Below is a small trained network, with its code and all its weights. Each question gives an input and a class and asks what happens when units are switched off, that is, made to give their printed mean instead of their output.

import numpy as np


def w(rows, s, z=0):
    codes = np.array(rows[::2]) - 128.0
    scale = np.full(codes.shape[1], s)
    scale[-1] = z or s
    return codes * scale


def norm(h):
    return h / np.sqrt((h * h).mean(-1, keepdims=True) + 1e-5)


def f(y):
    return y / 2 * (1 + np.tanh(0.7978845608 * (y + 0.044715 * y**3)))


def log_softmax(a):
    a = a - a.max(-1, keepdims=True)
    return a - np.log(np.exp(a).sum(-1, keepdims=True))


def net(x, mask):
    res = np.array(x, float).reshape(1, 4) / 4 @ E
    u = 0
    for l in range(2):
        y = f(norm(res) @ A[l][:, :-1].T + A[l][:, -1])
        res = res + np.where(mask[u : u + 8], y, B[l][:, -1]) @ B[l][:, :-1]
        u += 8
    return log_softmax(norm(res)[-1] @ U[:, :-1].T + U[:, -1])


A, B = {}, {}
E = w([
[162,28,155,205,122,44,106,211,201,189,55],'x0',
[127,126,128,128,128,129,126,130,128,130,128],'x1',
[189,195,77,151,144,200,96,181,250,119,181],'x2',
[213,38,46,99,122,135,136,131,106,42,94],'x3',
],0.0011)
A[0] = w([
[172,36,154,211,61,49,139,204,200,204,76,99],'0.n1',
[51,66,189,108,165,71,163,91,1,112,53,96],'0.n2',
[101,203,92,61,73,198,201,41,74,91,206,70],'0.n3',
[105,187,105,77,82,192,191,60,91,82,179,2],'0.n4',
[147,125,127,147,100,131,156,111,129,146,153,131],'0.n5',
[27,210,234,140,177,117,63,112,162,227,162,69],'0.n6',
[222,21,38,49,154,129,91,103,120,30,94,62],'0.n7',
[184,192,67,173,198,214,89,214,215,103,176,88],'0.n8',
],0.002,0.00089)
B[0] = w([
[84,185,158,74,206,172,77,118,87,51,126,250],'0.n1',
[215,125,104,97,94,125,126,91,253,154,207,216],'0.n2',
[107,102,176,132,180,98,65,189,148,100,60,205],'0.n3',
[129,87,171,161,171,99,98,167,155,152,83,161],'0.n4',
[120,115,117,123,131,138,126,124,127,134,116,129],'0.n5',
[165,119,18,186,87,181,204,180,75,92,109,209],'0.n6',
[80,217,100,219,92,172,204,180,97,169,143,205],'0.n7',
[151,57,157,82,85,56,143,44,138,185,145,222],'0.n8',
],0.0027,0.002)
A[1] = w([
[55,189,109,231,63,171,200,198,61,191,148,111],'1.n1',
[193,137,96,92,102,128,115,73,236,164,203,31],'1.n2',
[124,70,166,191,202,71,25,242,182,144,40,13],'1.n3',
[112,57,159,75,63,59,165,29,56,157,119,1],'1.n4',
[96,188,156,43,250,181,35,107,75,39,158,54],'1.n5',
[109,82,163,98,86,77,164,80,42,126,107,4],'1.n6',
[186,93,68,127,129,160,161,154,147,73,108,177],'1.n7',
[182,117,119,77,79,99,135,41,230,160,193,72],'1.n8',
],0.0019,0.00078)
B[1] = w([
[212,55,75,177,72,143,209,190,69,52,121,233],'1.n1',
[127,76,190,81,61,16,109,47,115,181,150,204],'1.n2',
[41,171,151,8,203,169,66,56,48,61,92,184],'1.n3',
[179,165,96,104,110,160,71,91,236,198,190,130],'1.n4',
[69,55,193,93,234,43,22,153,130,104,25,254],'1.n5',
[181,168,120,124,104,189,93,135,213,181,149,99],'1.n6',
[48,161,196,142,112,96,169,119,83,171,138,185],'1.n7',
[144,90,164,64,73,124,78,25,176,208,158,225],'1.n8',
],0.0017,0.0013)
U = w([
[60,130,177,87,253,121,41,142,110,73,53,212],'0',
[178,103,144,90,52,93,111,34,215,224,202,2],'1',
[139,147,58,243,82,186,236,210,62,107,126,176],'2',
],0.0055,0.00039)

Each question gives the input, the list of numbers given to net, and the class t.
The units are the neurons (one row each of A and B). Each row of codes is followed by its name. A weight is (code - 128) times the scale printed after its matrix; where a second scale follows, it is the last column's (A, B and U).
mask holds one flag per neuron, layer by layer. A switched-off neuron (its flag False) gives its mean, the last column of its row in B, instead of its output. The means were averaged over made-up inputs and are rounded, as every weight is.
A unit's drop is (log p(t) with every unit on - log p(t) with that unit switched off) / (log p(t) with every unit on - log p(t) with every unit switched off).
unit that matters most: the unit with the biggest drop
top k neurons: the k neurons with the biggest drops, biggest first
k most important neurons of layer l: the k neurons of layer l with the biggest drops, biggest first
drop of u: that unit's drop, to one decimal
input [0,-1,3,-7], class 2: unit that matters most -> 0.n6
input [7,2,-8,4], class 1: 3 most important neurons of layer 0 -> (0.n2 0.n3 0.n4)
input [4,-1,-4,-7], class 2: 2 most important neurons of layer 0 -> (0.n6 0.n8)
input [4,5,-5,3], class 1: top 3 neurons -> (0.n2 0.n3 0.n6)
input [-7,-8,7,4], class 0: 2 most important neurons of layer 1 -> (1.n5 1.n4)
input [7,3,7,4], class 0: top 3 neurons -> (0.n1 0.n2 1.n3)
input [-5,-1,-5,8], class 2: 3 most important neurons of layer 0 -> (0.n7 0.n1 0.n8)
input [-6,2,-8,-6], class 1: top 3 neurons -> (0.n2 0.n1 0.n7)
input [-6,-6,4,6], class 0: top 4 neurons -> (0.n3 0.n6 0.n2 0.n4)
input [-6,-8,4,5], class 0: 3 most important neurons of layer 0 -> (0.n3 0.n6 0.n2)
input [-2,2,-7,6], class 1: top 2 neurons -> (0.n2 0.n6)
input [-1,5,-8,-6], class 1: top 2 neurons -> (0.n2 0.n7)
input [8,4,3,8], class 0: 2 most important neurons of layer 1 -> (1.n3 1.n1)
input [2,4,-7,-6], class 1: top 2 neurons -> (0.n2 0.n7)
input [-6,4,6,-8], class 2: most important neuron of layer 0 -> (0.n6)
input [-2,6,-3,3], class 1: top 3 neurons -> (0.n2 0.n1 0.n6)
input [2,6,-3,6], class 2: top 2 neurons -> (0.n7 0.n8)
input [3,4,3,0], class 0: top 3 neurons -> (0.n1 0.n2 1.n5)
input [6,0,2,-7], class 2: 2 most important neurons of layer 0 -> (0.n6 0.n3)
input [-8,6,8,6], class 0: top neuron -> (0.n3)
input [3,-5,3,-4], class 2: 3 most important neurons of layer 0 -> (0.n6 0.n2 0.n3)
input [8,0,7,1], class 0: 2 most important neurons of layer 0 -> (0.n1 0.n2)
input [4,3,-6,-1], class 1: top 2 neurons -> (0.n2 0.n3)
input [-4,-8,0,-8], class 2: top 2 neurons -> (0.n6 0.n1)
input [-6,-6,6,6], class 0: 3 most important neurons of layer 1 -> (1.n4 1.n1 1.n5)
input [-3,5,7,3], class 1: drop of 0.n8 -> 0.9
